Here is a tiny trained network, its code and every weight. The questions are about switching its units off for an input and a class, where a switched-off unit gives its printed mean instead of its output.

import numpy as np


def w(rows, s, z=0):
    codes = np.array(rows[::2]) - 128.0
    scale = np.full(codes.shape[1], s)
    scale[-1] = z or s
    return codes * scale


def norm(h):
    return h / np.sqrt((h * h).mean(-1, keepdims=True) + 1e-5)


def f(y):
    return y / 2 * (1 + np.tanh(0.7978845608 * (y + 0.044715 * y**3)))


def log_softmax(a):
    a = a - a.max(-1, keepdims=True)
    return a - np.log(np.exp(a).sum(-1, keepdims=True))


def net(x, mask):
    res = np.array(x, float).reshape(1, 7) / 4 @ E
    u = 0
    for l in range(4):
        y = f(norm(res) @ A[l][:, :-1].T + A[l][:, -1])
        res = res + np.where(mask[u : u + 5], y, B[l][:, -1]) @ B[l][:, :-1]
        u += 5
    return log_softmax(norm(res)[-1] @ U[:, :-1].T + U[:, -1])


A, B = {}, {}
E = w([
[71,163,70,166,164,187,92,219,134,139],'x0',
[125,77,149,129,4,185,175,189,175,91],'x1',
[80,136,95,103,112,149,57,140,181,117],'x2',
[94,203,109,186,105,106,115,168,119,110],'x3',
[164,87,164,75,173,222,101,123,80,151],'x4',
[132,94,139,204,147,101,74,102,128,165],'x5',
[228,124,104,124,170,205,105,103,110,221],'x6',
],0.0041)
A[0] = w([
[232,62,142,184,81,134,120,77,146,194,1],'L0N1',
[221,253,34,103,54,100,172,115,194,173,66],'L0N2',
[183,142,156,29,143,109,199,91,73,123,76],'L0N3',
[164,90,127,70,72,143,219,98,191,118,60],'L0N4',
[192,32,156,49,183,168,87,56,105,166,38],'L0N5',
],0.0039,0.0045)
B[0] = w([
[133,43,123,190,62,88,84,46,209,139,139],'L0N1',
[113,135,125,101,169,76,152,199,2,62,151],'L0N2',
[74,146,162,107,69,149,166,138,160,9,195],'L0N3',
[107,37,136,137,170,121,71,197,62,145,163],'L0N4',
[70,223,92,165,84,155,128,139,177,91,253],'L0N5',
],0.0039,0.0017)
A[1] = w([
[2,155,102,220,39,88,121,249,174,63,105],'L1N1',
[242,110,165,83,88,139,142,87,89,158,76],'L1N2',
[102,195,114,215,172,57,98,80,136,172,4],'L1N3',
[135,68,156,56,21,218,189,148,165,72,75],'L1N4',
[157,51,205,157,87,83,253,132,102,111,79],'L1N5',
],0.0043,0.0032)
B[1] = w([
[106,255,142,76,143,147,229,14,162,85,254],'L1N1',
[93,101,129,161,39,90,152,154,142,81,150],'L1N2',
[140,54,177,86,23,172,150,164,137,92,143],'L1N3',
[184,8,140,94,151,165,96,184,67,117,211],'L1N4',
[108,122,83,201,113,22,106,183,78,110,180],'L1N5',
],0.0044,0.0045)
A[2] = w([
[142,28,104,119,52,251,128,231,206,167,2],'L2N1',
[173,161,43,194,158,207,123,241,101,253,41],'L2N2',
[159,163,95,177,208,233,159,154,84,214,85],'L2N3',
[114,92,117,138,43,223,142,188,196,128,63],'L2N4',
[109,158,140,71,114,197,196,241,95,90,62],'L2N5',
],0.0037,0.0043)
B[2] = w([
[107,152,200,52,144,171,211,29,110,54,202],'L2N1',
[123,191,53,137,172,133,110,204,115,124,232],'L2N2',
[161,144,115,98,161,167,120,186,83,116,246],'L2N3',
[144,133,179,72,181,174,162,59,75,94,142],'L2N4',
[175,84,121,135,155,127,32,3,167,209,205],'L2N5',
],0.0049,0.0014)
A[3] = w([
[83,253,59,148,75,86,181,186,179,113,97],'L3N1',
[124,67,185,166,122,194,86,137,135,169,5],'L3N2',
[148,199,165,93,182,57,172,48,91,124,113],'L3N3',
[22,93,74,53,183,89,71,145,203,117,152],'L3N4',
[173,108,171,128,61,94,199,109,123,111,56],'L3N5',
],0.0051,0.0018)
B[3] = w([
[56,254,113,167,167,73,126,96,161,78,253],'L3N1',
[85,201,94,129,142,102,150,119,179,135,132],'L3N2',
[56,164,143,125,36,162,193,135,188,47,207],'L3N3',
[145,90,161,186,68,31,199,182,55,76,175],'L3N4',
[106,121,89,133,185,90,82,194,96,109,182],'L3N5',
],0.0051,0.0041)
U = w([
[84,119,150,122,143,104,95,135,151,209,2],'0',
[168,90,116,170,103,126,80,58,209,232,85],'1',
[137,183,57,142,215,161,81,214,101,192,108],'2',
[137,37,152,145,85,58,145,161,85,99,169],'3',
[54,225,137,144,99,79,177,97,167,76,161],'4',
[155,109,150,56,146,249,145,126,112,123,143],'5',
],0.011,0.0088)

Each question gives the input, the list of numbers given to net, and the class t.
The units are the neurons (one row each of A and B). Each row of codes is followed by its name. A weight is (code - 128) times the scale printed after its matrix; where a second scale follows, it is the last column's (A, B and U).
mask holds one flag per neuron, layer by layer. A switched-off neuron (its flag False) gives its mean, the last column of its row in B, instead of its output. The means were averaged over made-up inputs and are rounded, as every weight is.
A unit's drop is (log p(t) with every unit on - log p(t) with that unit switched off) / (log p(t) with every unit on - log p(t) with every unit switched off).
The circuit of an input: a set's keep is (log p(t) with only the set's units on - log p(t) with every unit switched off) / (log p(t) with every unit on - log p(t) with every unit switched off). Starting from the 12 units with the biggest drops (on a tie, the unit counted first), units are removed one at a time, each time the one whose removal leaves the highest keep (on an exact tie, the one counted first), for as long as the keep stays at least 0.8.
units of the circuit, in order: the units of the circuit, biggest drop first
unit that matters most: the unit with the biggest drop
top k neurons: the k neurons with the biggest drops, biggest first
k most important neurons of layer l: the k neurons of layer l with the biggest drops, biggest first
input [-4,-7,-6,-2,2,0,3], class 4: units of the circuit, in order -> [L3N3]
input [0,1,-3,3,-5,4,5], class 3: units of the circuit, in order -> [L0N5; L1N1]
input [1,-3,1,7,8,5,-5], class 2: top 2 neurons -> [L0N5; L0N3]
input [7,-8,2,-7,-1,6,-8], class 3: units of the circuit, in order -> [L3N4; L3N1]
input [-3,-1,-2,-6,-7,8,-4], class 3: units of the circuit, in order -> [L0N5; L3N1]
input [0,-6,-1,-6,-2,8,-6], class 3: units of the circuit, in order -> [L1N1; L3N1]
input [-6,-3,-5,-5,-5,-7,-3], class 3: units of the circuit, in order -> [L1N1; L3N1]
input [-7,-4,-3,-8,8,8,5], class 1: 2 most important neurons of layer 0 -> [L0N1; L0N5]
input [-1,4,5,1,4,-7,-7], class 5: top 2 neurons -> [L1N4; L3N1]
input [-3,-2,-8,-1,3,6,5], class 1: top 4 neurons -> [L0N1; L1N1; L3N4; L0N2]
input [-8,7,7,5,2,0,4], class 5: top 3 neurons -> [L2N1; L3N4; L2N4]
input [5,8,-4,-2,3,-3,-8], class 5: 2 most important neurons of layer 2 -> [L2N5; L2N4]
input [-8,8,3,5,-6,-5,2], class 3: top 3 neurons -> [L1N4; L0N5; L0N4]
input [8,2,-7,-8,-3,-4,-3], class 3: unit that matters most -> L1N5
input [3,-4,-3,-2,1,-5,0], class 5: top 2 neurons -> [L1N1; L3N1]
input [-8,1,3,-2,-6,-4,-1], class 3: 2 most important neurons of layer 0 -> [L0N5; L0N4]
